In the rows, zero is written as 128.
Each row has a class, written after it.
[130, 107, 161, 109, 112, 148, 127, 134, 150, 132, 138, 165, 144, 156, 123, 140, 107, 136, 141, 110, 106, 122, 130, 89, 125, 154, 108, 91, 131, 170, 163, 118, 123, 156, 122, 126, 150] => Q
[109, 125, 132, 120, 132, 104, 129, 142, 90, 130, 132, 119, 109, 136, 145, 150, 192, 104, 115, 111, 131, 123, 159, 137, 88, 103, 145, 150, 145, 144, 142, 77, 106, 119, 135, 135, 119] => V
[170, 145, 121, 166, 94, 117, 121, 140, 116, 130, 122, 144, 116, 128, 126, 117, 140, 114, 142, 118, 144, 114, 151, 135, 113, 133, 105, 153, 169, 142, 156, 136, 90, 70, 158, 107, 135] => E
[123, 174, 135, 129, 103, 130, 103, 139, 105, 115, 139, 130, 127, 142, 129, 131, 146, 119, 119, 123, 132, 135, 167, 117, 64, 108, 121, 95, 136, 121, 120, 99, 96, 143, 144, 97, 151] => X
[122, 135, 134, 141, 126, 122, 120, 128, 111, 121, 141, 136, 128, 117, 130, 123, 137, 103, 112, 138, 117, 126, 140, 115, 119, 125, 113, 140, 129, 130, 120, 97, 127, 130, 139, 109, 118] => X
[112, 64, 122, 137, 135, 154, 186, 116, 128, 145, 115, 110, 120, 141, 144, 84, 102, 142, 106, 159, 131, 147, 119, 154, 143, 135, 162, 109, 147, 85, 119, 142, 99, 89, 127, 96, 133] => N
[143, 157, 109, 154, 140, 109, 111, 137, 139, 99, 152, 135, 116, 120, 143, 141, 149, 84, 140, 117, 143, 154, 118, 138, 121, 137, 99, 115, 147, 107, 141, 113, 107, 146, 109, 115, 151] => Q
[111, 141, 154, 123, 107, 143, 109, 113, 158, 103, 151, 163, 152, 133, 134, 102, 88, 140, 125, 117, 144, 128, 133, 123, 136, 137, 114, 65, 120, 154, 130, 109, 134, 133, 113, 122, 142] => T
[137, 128, 121, 123, 131, 99, 162, 147, 114, 126, 112, 145, 102, 138, 116, 129, 133, 88, 111, 123, 122, 123, 142, 118, 118, 95, 102, 134, 145, 122, 143, 114, 130, 104, 124, 123, 121] => L
[118, 94, 126, 97, 133, 102, 112, 139, 108, 125, 141, 158, 127, 130, 128, 160, 159, 97, 125, 105, 130, 125, 143, 121, 120, 98, 140, 88, 79, 121, 147, 158, 121, 149, 127, 136, 145] => F
[127, 131, 118, 106, 129, 124, 128, 126, 156, 123, 103, 166, 142, 119, 135, 119, 127, 122, 127, 139, 143, 125, 135, 150, 131, 182, 153, 111, 97, 128, 140, 149, 136, 145, 113, 128, 135] => V
[109, 141, 139, 115, 122, 128, 139, 124, 142, 139, 111, 169, 114, 115, 140, 127, 86, 120, 132, 122, 126, 104, 167, 140, 108, 177, 161, 122, 132, 129, 135, 163, 109, 143, 134, 109, 121] => R
[98, 172, 124, 131, 138, 130, 97, 114, 108, 111, 109, 103, 109, 132, 122, 176, 111, 126, 126, 129, 119, 117, 133, 121, 104, 113, 128, 130, 130, 100, 109, 142, 129, 180, 147, 91, 129] => X
[123, 105, 134, 109, 131, 131, 90, 136, 140, 168, 106, 117, 130, 111, 123, 149, 120, 139, 148, 128, 110, 114, 102, 145, 142, 174, 148, 90, 125, 74, 148, 180, 144, 118, 136, 111, 135] => R
[161, 149, 159, 93, 148, 130, 97, 137, 98, 132, 99, 144, 136, 131, 103, 136, 106, 130, 134, 110, 135, 100, 117, 135, 139, 120, 170, 158, 157, 116, 108, 144, 122, 190, 146, 98, 99] => K
[85, 76, 119, 129, 103, 134, 149, 119, 149, 132, 155, 125, 106, 110, 137, 157, 128, 135, 136, 120, 116, 125, 130, 113, 115, 106, 116, 121, 107, 117, 139, 174, 116, 149, 116, 116, 139] => D
[115, 138, 148, 74, 134, 144, 134, 142, 123, 137, 127, 165, 142, 129, 125, 141, 110, 129, 121, 104, 121, 79, 170, 121, 103, 174, 169, 112, 102, 159, 133, 161, 127, 145, 127, 125, 84] => R
[133, 134, 134, 110, 91, 150, 119, 132, 130, 161, 120, 157, 131, 126, 82, 95, 123, 158, 132, 126, 149, 106, 137, 117, 90, 139, 135, 113, 143, 100, 109, 164, 119, 85, 148, 104, 105] => K
[142, 111, 121, 104, 127, 139, 151, 144, 120, 109, 105, 137, 132, 115, 140, 106, 91, 137, 135, 144, 126, 101, 180, 125, 108, 134, 146, 102, 127, 157, 130, 167, 125, 135, 112, 147, 146] => T
[128, 80, 132, 122, 103, 132, 135, 134, 137, 111, 101, 114, 138, 127, 153, 128, 129, 143, 123, 143, 116, 171, 115, 123, 110, 131, 126, 83, 116, 80, 96, 103, 133, 146, 112, 94, 134] => H
[119, 124, 123, 115, 131, 141, 129, 125, 145, 163, 110, 103, 110, 116, 101, 133, 161, 135, 137, 145, 135, 124, 108, 142, 134, 146, 125, 135, 125, 107, 142, 171, 133, 104, 133, 131, 113] => R
[123, 89, 134, 124, 110, 101, 136, 128, 161, 124, 123, 158, 119, 95, 161, 117, 119, 103, 136, 102, 147, 112, 162, 152, 110, 145, 124, 160, 186, 109, 140, 113, 107, 138, 117, 126, 136] => Y
[127, 92, 152, 117, 171, 132, 153, 131, 111, 123, 137, 114, 126, 119, 117, 142, 128, 124, 117, 130, 113, 134, 108, 135, 177, 74, 138, 134, 114, 94, 96, 115, 141, 169, 126, 136, 124] => Y
[102, 114, 130, 164, 143, 110, 103, 143, 130, 119, 128, 111, 106, 113, 138, 189, 152, 105, 125, 121, 98, 139, 123, 127, 110, 110, 89, 116, 113, 108, 139, 113, 136, 148, 139, 136, 141] => Y
[91, 142, 135, 130, 123, 148, 129, 131, 184, 149, 142, 117, 132, 115, 111, 120, 127, 134, 131, 128, 116, 122, 121, 126, 100, 147, 124, 115, 107, 124, 140, 160, 145, 133, 119, 135, 149] => F
[152, 100, 120, 126, 137, 139, 106, 161, 152, 137, 99, 99, 113, 118, 126, 146, 170, 151, 136, 176, 129, 140, 84, 148, 136, 152, 116, 118, 107, 81, 125, 137, 135, 111, 115, 117, 159] => E
[169, 175, 131, 105, 126, 145, 121, 141, 142, 116, 117, 151, 168, 134, 121, 87, 126, 152, 133, 138, 125, 100, 171, 101, 82, 135, 111, 73, 112, 130, 115, 122, 136, 102, 136, 121, 136] => H
[128, 119, 137, 119, 117, 137, 177, 110, 171, 123, 120, 157, 129, 123, 155, 98, 102, 124, 120, 153, 120, 155, 141, 130, 134, 165, 133, 111, 108, 130, 118, 134, 112, 145, 115, 117, 135] => R
[146, 148, 154, 106, 102, 153, 108, 131, 144, 126, 124, 161, 152, 141, 119, 128, 96, 155, 130, 130, 122, 109, 145, 108, 127, 151, 129, 90, 88, 136, 116, 165, 143, 128, 138, 103, 126] => L
[124, 81, 143, 111, 155, 116, 119, 141, 127, 110, 104, 115, 111, 105, 155, 141, 150, 141, 127, 147, 81, 134, 82, 146, 137, 130, 170, 138, 129, 112, 124, 125, 135, 217, 132, 123, 158] => V
[165, 124, 118, 116, 121, 93, 110, 146, 102, 146, 87, 154, 105, 118, 127, 117, 149, 108, 133, 132, 160, 107, 136, 146, 106, 136, 149, 98, 146, 132, 149, 106, 93, 90, 130, 123, 117] => K
[111, 137, 116, 150, 133, 140, 146, 130, 147, 130, 115, 94, 106, 117, 121, 153, 117, 139, 140, 157, 108, 131, 100, 135, 130, 139, 120, 124, 119, 86, 133, 133, 136, 160, 115, 108, 152] => F
[129, 106, 150, 133, 137, 118, 132, 145, 125, 127, 123, 119, 120, 109, 137, 145, 133, 132, 122, 124, 136, 153, 131, 154, 144, 88, 146, 151, 111, 73, 70, 118, 130, 143, 125, 139, 119] => Y
[151, 136, 136, 126, 105, 126, 107, 137, 149, 126, 122, 154, 134, 134, 138, 99, 114, 125, 135, 118, 170, 97, 158, 158, 109, 158, 152, 142, 156, 145, 121, 105, 105, 119, 117, 133, 149] => L
[99, 108, 107, 157, 129, 139, 118, 133, 160, 143, 121, 93, 96, 106, 127, 129, 115, 130, 136, 151, 131, 116, 98, 150, 102, 129, 125, 110, 145, 89, 140, 127, 103, 160, 106, 95, 155] => X
[124, 145, 96, 147, 149, 91, 115, 144, 92, 118, 102, 116, 92, 111, 130, 157, 140, 85, 129, 130, 126, 127, 129, 119, 83, 97, 119, 125, 127, 130, 110, 125, 129, 151, 111, 119, 127] => N
[112, 122, 137, 97, 128, 156, 134, 122, 143, 165, 106, 84, 113, 126, 113, 154, 123, 153, 134, 147, 118, 119, 119, 109, 129, 108, 131, 121, 107, 101, 117, 177, 146, 116, 118, 101, 110] => Q
[111, 140, 148, 96, 115, 126, 126, 132, 144, 139, 127, 162, 115, 124, 137, 146, 123, 115, 138, 119, 136, 105, 154, 118, 102, 163, 130, 106, 136, 161, 155, 115, 110, 151, 110, 111, 140] => N
[90, 102, 137, 142, 113, 143, 102, 139, 136, 139, 128, 80, 106, 90, 130, 182, 145, 145, 144, 137, 118, 131, 109, 146, 128, 154, 124, 135, 129, 81, 122, 148, 145, 132, 126, 117, 126] => D
[122, 141, 149, 154, 125, 128, 142, 131, 118, 140, 129, 148, 118, 144, 123, 133, 126, 114, 124, 137, 149, 104, 173, 124, 121, 74, 121, 158, 119, 132, 113, 88, 104, 102, 128, 104, 141] => D
[85, 53, 148, 120, 135, 132, 157, 111, 103, 116, 132, 128, 117, 107, 159, 129, 100, 119, 102, 128, 134, 152, 155, 138, 147, 88, 142, 94, 122, 87, 112, 141, 123, 135, 122, 95, 83] => D
[107, 111, 115, 99, 137, 118, 128, 112, 140, 152, 126, 113, 118, 101, 130, 131, 146, 122, 131, 133, 139, 163, 115, 129, 131, 131, 112, 87, 121, 94, 149, 149, 148, 126, 111, 121, 101] => E
[109, 91, 116, 114, 129, 128, 130, 125, 147, 124, 119, 98, 129, 112, 134, 130, 178, 129, 114, 133, 133, 142, 123, 160, 127, 144, 127, 112, 124, 80, 131, 135, 137, 92, 142, 153, 128] => H
[123, 167, 122, 116, 100, 124, 139, 139, 111, 138, 128, 150, 96, 132, 109, 110, 152, 131, 119, 146, 139, 108, 158, 117, 69, 106, 117, 102, 141, 120, 117, 75, 97, 94, 133, 111, 148] => T
[168, 158, 149, 123, 117, 126, 119, 138, 125, 135, 112, 121, 126, 128, 124, 143, 142, 152, 161, 130, 138, 133, 138, 140, 155, 99, 124, 171, 137, 95, 129, 176, 121, 134, 143, 113, 132] => R
[149, 106, 136, 127, 118, 143, 130, 120, 143, 139, 125, 155, 159, 128, 146, 99, 78, 122, 125, 122, 138, 116, 156, 143, 141, 149, 135, 51, 125, 103, 129, 118, 108, 96, 121, 107, 128] => V
[132, 117, 146, 96, 159, 126, 127, 97, 127, 139, 127, 118, 151, 156, 139, 142, 100, 125, 129, 107, 114, 136, 121, 116, 165, 87, 134, 115, 133, 95, 126, 117, 128, 172, 138, 111, 131] => H
[155, 149, 157, 99, 101, 150, 106, 130, 124, 101, 116, 160, 176, 149, 111, 124, 128, 172, 128, 116, 125, 110, 135, 119, 132, 145, 145, 108, 99, 111, 89, 131, 146, 128, 163, 112, 127] => H
[120, 110, 134, 101, 167, 128, 124, 91, 121, 126, 145, 107, 156, 127, 132, 107, 141, 123, 105, 114, 120, 170, 107, 144, 156, 76, 133, 122, 140, 74, 122, 133, 141, 196, 148, 125, 108] => Y
[104, 113, 134, 126, 149, 128, 95, 151, 108, 101, 78, 73, 103, 95, 119, 200, 158, 121, 142, 138, 132, 131, 116, 150, 123, 122, 140, 149, 119, 103, 113, 169, 153, 190, 124, 122, 118] => X
[126, 100, 118, 167, 130, 102, 161, 142, 123, 113, 131, 151, 97, 116, 133, 133, 129, 75, 119, 137, 117, 151, 129, 122, 122, 98, 96, 129, 133, 117, 132, 100, 108, 149, 112, 109, 158] => Y
[136, 97, 114, 148, 125, 150, 89, 149, 136, 155, 121, 93, 134, 139, 117, 132, 139, 167, 127, 141, 110, 139, 73, 143, 120, 154, 140, 128, 115, 77, 129, 174, 128, 119, 147, 120, 129] => F
[114, 119, 129, 118, 112, 142, 127, 126, 136, 122, 142, 157, 153, 132, 119, 120, 115, 141, 102, 112, 116, 156, 143, 92, 99, 135, 105, 89, 76, 149, 105, 170, 151, 123, 137, 148, 78] => Y
[133, 125, 126, 126, 115, 130, 136, 134, 140, 143, 110, 131, 117, 120, 135, 119, 108, 127, 136, 145, 127, 113, 126, 147, 130, 175, 151, 154, 140, 145, 138, 120, 118, 151, 109, 131, 133] => R
[95, 115, 122, 164, 107, 96, 101, 159, 108, 131, 130, 111, 90, 124, 146, 190, 161, 88, 127, 103, 135, 136, 150, 147, 82, 88, 116, 116, 130, 108, 140, 88, 100, 128, 113, 125, 146] => V
[135, 107, 139, 113, 76, 139, 104, 122, 160, 127, 109, 143, 157, 128, 154, 142, 141, 162, 134, 143, 108, 128, 126, 123, 119, 181, 141, 83, 66, 132, 153, 161, 135, 129, 141, 105, 148] => F
[145, 129, 139, 111, 101, 112, 143, 130, 125, 134, 138, 144, 100, 108, 122, 111, 151, 107, 120, 133, 143, 156, 129, 118, 129, 104, 105, 144, 143, 127, 106, 115, 111, 119, 126, 124, 119] => Y
[114, 151, 131, 108, 130, 147, 124, 111, 157, 158, 133, 121, 127, 137, 115, 123, 83, 135, 137, 107, 131, 113, 144, 106, 102, 106, 115, 97, 141, 113, 130, 180, 121, 120, 129, 98, 130] => E
[117, 105, 134, 127, 111, 121, 136, 131, 109, 132, 129, 96, 94, 102, 141, 137, 133, 117, 126, 135, 123, 150, 150, 141, 112, 62, 123, 133, 145, 71, 102, 144, 109, 159, 123, 108, 131] => R
[113, 107, 125, 100, 109, 98, 117, 115, 117, 123, 135, 166, 134, 132, 122, 118, 120, 111, 102, 93, 122, 120, 113, 123, 133, 109, 131, 117, 133, 120, 140, 136, 139, 139, 140, 120, 121] => Y
[123, 139, 134, 168, 118, 126, 153, 122, 138, 104, 130, 158, 124, 119, 147, 108, 112, 98, 129, 131, 140, 129, 172, 127, 91, 140, 117, 108, 134, 153, 128, 77, 97, 142, 117, 110, 137] => F
[136, 140, 128, 93, 149, 116, 128, 120, 114, 113, 122, 115, 140, 123, 130, 95, 150, 110, 116, 112, 146, 144, 128, 142, 112, 107, 149, 104, 151, 105, 115, 127, 129, 142, 130, 124, 112] => F
[139, 148, 150, 167, 99, 140, 140, 134, 125, 118, 123, 145, 124, 140, 103, 106, 119, 117, 135, 133, 139, 107, 145, 127, 119, 113, 108, 139, 169, 151, 142, 79, 96, 129, 140, 102, 165] => X
[135, 98, 148, 89, 98, 127, 127, 128, 152, 128, 117, 174, 146, 119, 141, 107, 138, 145, 123, 126, 120, 117, 133, 124, 122, 155, 161, 93, 95, 131, 124, 144, 131, 120, 134, 120, 136] => Q
[159, 100, 131, 128, 146, 122, 153, 134, 118, 121, 119, 90, 110, 118, 149, 126, 150, 119, 127, 146, 157, 163, 139, 178, 165, 82, 135, 179, 159, 85, 111, 108, 100, 150, 118, 145, 137] => E
[147, 123, 136, 129, 128, 148, 123, 141, 156, 118, 105, 140, 138, 138, 136, 128, 116, 133, 119, 150, 127, 113, 118, 134, 127, 173, 126, 115, 110, 156, 139, 112, 120, 146, 115, 111, 137] => Y
[143, 109, 148, 97, 106, 144, 128, 117, 155, 146, 111, 142, 121, 129, 145, 114, 95, 154, 134, 166, 124, 126, 117, 107, 157, 165, 112, 114, 123, 131, 133, 150, 130, 112, 113, 90, 118] => R
[117, 150, 136, 89, 128, 109, 152, 123, 131, 134, 149, 155, 124, 104, 117, 93, 119, 115, 131, 87, 168, 121, 194, 116, 87, 56, 125, 96, 145, 98, 89, 133, 111, 111, 119, 146, 102] => X
[126, 139, 143, 106, 113, 140, 115, 149, 131, 128, 119, 173, 136, 139, 126, 132, 106, 144, 137, 130, 131, 80, 134, 115, 106, 187, 144, 137, 140, 149, 141, 124, 128, 144, 111, 79, 135] => N
[91, 96, 98, 150, 114, 125, 141, 110, 169, 139, 153, 127, 105, 121, 144, 106, 137, 149, 119, 146, 107, 134, 96, 133, 101, 112, 121, 113, 112, 88, 134, 144, 110, 142, 123, 112, 154] => R
[159, 115, 122, 116, 127, 135, 109, 151, 150, 118, 96, 155, 142, 132, 130, 149, 102, 120, 160, 123, 146, 106, 120, 123, 120, 200, 146, 99, 116, 151, 132, 147, 111, 159, 99, 112, 150] => X
[116, 65, 136, 101, 139, 133, 115, 121, 106, 140, 149, 87, 136, 127, 154, 142, 130, 140, 118, 143, 108, 152, 106, 130, 161, 96, 142, 124, 118, 67, 114, 131, 154, 167, 112, 98, 119] => L
[114, 142, 117, 118, 162, 104, 109, 146, 113, 123, 91, 120, 93, 135, 117, 144, 151, 88, 106, 148, 138, 102, 114, 138, 101, 121, 140, 154, 139, 138, 122, 81, 119, 155, 118, 121, 140] => X
[169, 131, 152, 132, 105, 133, 119, 132, 167, 123, 128, 142, 140, 118, 156, 137, 148, 148, 145, 137, 116, 126, 128, 128, 145, 146, 121, 156, 109, 140, 136, 130, 116, 136, 137, 125, 136] => Q
[136, 111, 124, 157, 108, 114, 147, 141, 143, 132, 129, 131, 108, 107, 166, 152, 119, 99, 144, 130, 132, 150, 141, 143, 117, 149, 127, 127, 124, 98, 107, 94, 93, 142, 93, 104, 130] => R
[114, 81, 130, 131, 119, 151, 137, 131, 136, 132, 134, 101, 130, 130, 122, 146, 105, 121, 134, 126, 127, 156, 119, 112, 126, 109, 109, 43, 112, 99, 130, 169, 124, 118, 105, 105, 142] => K
[104, 112, 128, 144, 129, 162, 105, 132, 136, 161, 143, 98, 126, 135, 103, 110, 103, 159, 121, 141, 116, 141, 92, 124, 123, 117, 137, 128, 120, 113, 126, 178, 123, 152, 137, 119, 126] => X
[115, 112, 102, 137, 131, 141, 117, 124, 128, 150, 147, 106, 127, 139, 142, 162, 95, 139, 120, 146, 105, 163, 121, 109, 134, 115, 111, 132, 81, 89, 106, 172, 133, 148, 118, 127, 118] => T
[120, 138, 137, 118, 89, 110, 129, 115, 157, 132, 154, 186, 147, 126, 151, 125, 113, 129, 147, 84, 131, 104, 162, 113, 100, 141, 141, 140, 131, 141, 144, 135, 113, 141, 128, 97, 144] => E
[158, 121, 123, 148, 128, 129, 134, 150, 134, 134, 93, 101, 110, 137, 102, 137, 161, 112, 148, 116, 150, 112, 135, 155, 107, 90, 119, 136, 167, 98, 135, 129, 85, 108, 146, 129, 165] => H
[108, 132, 131, 102, 92, 123, 136, 160, 124, 106, 136, 161, 119, 122, 142, 115, 150, 121, 108, 127, 141, 140, 152, 128, 78, 157, 133, 115, 128, 150, 142, 119, 119, 124, 106, 113, 115] => T
[123, 98, 139, 146, 117, 104, 110, 129, 111, 127, 143, 141, 123, 121, 164, 143, 122, 101, 122, 126, 116, 147, 132, 125, 144, 140, 121, 118, 127, 139, 138, 89, 121, 119, 126, 129, 138] => D
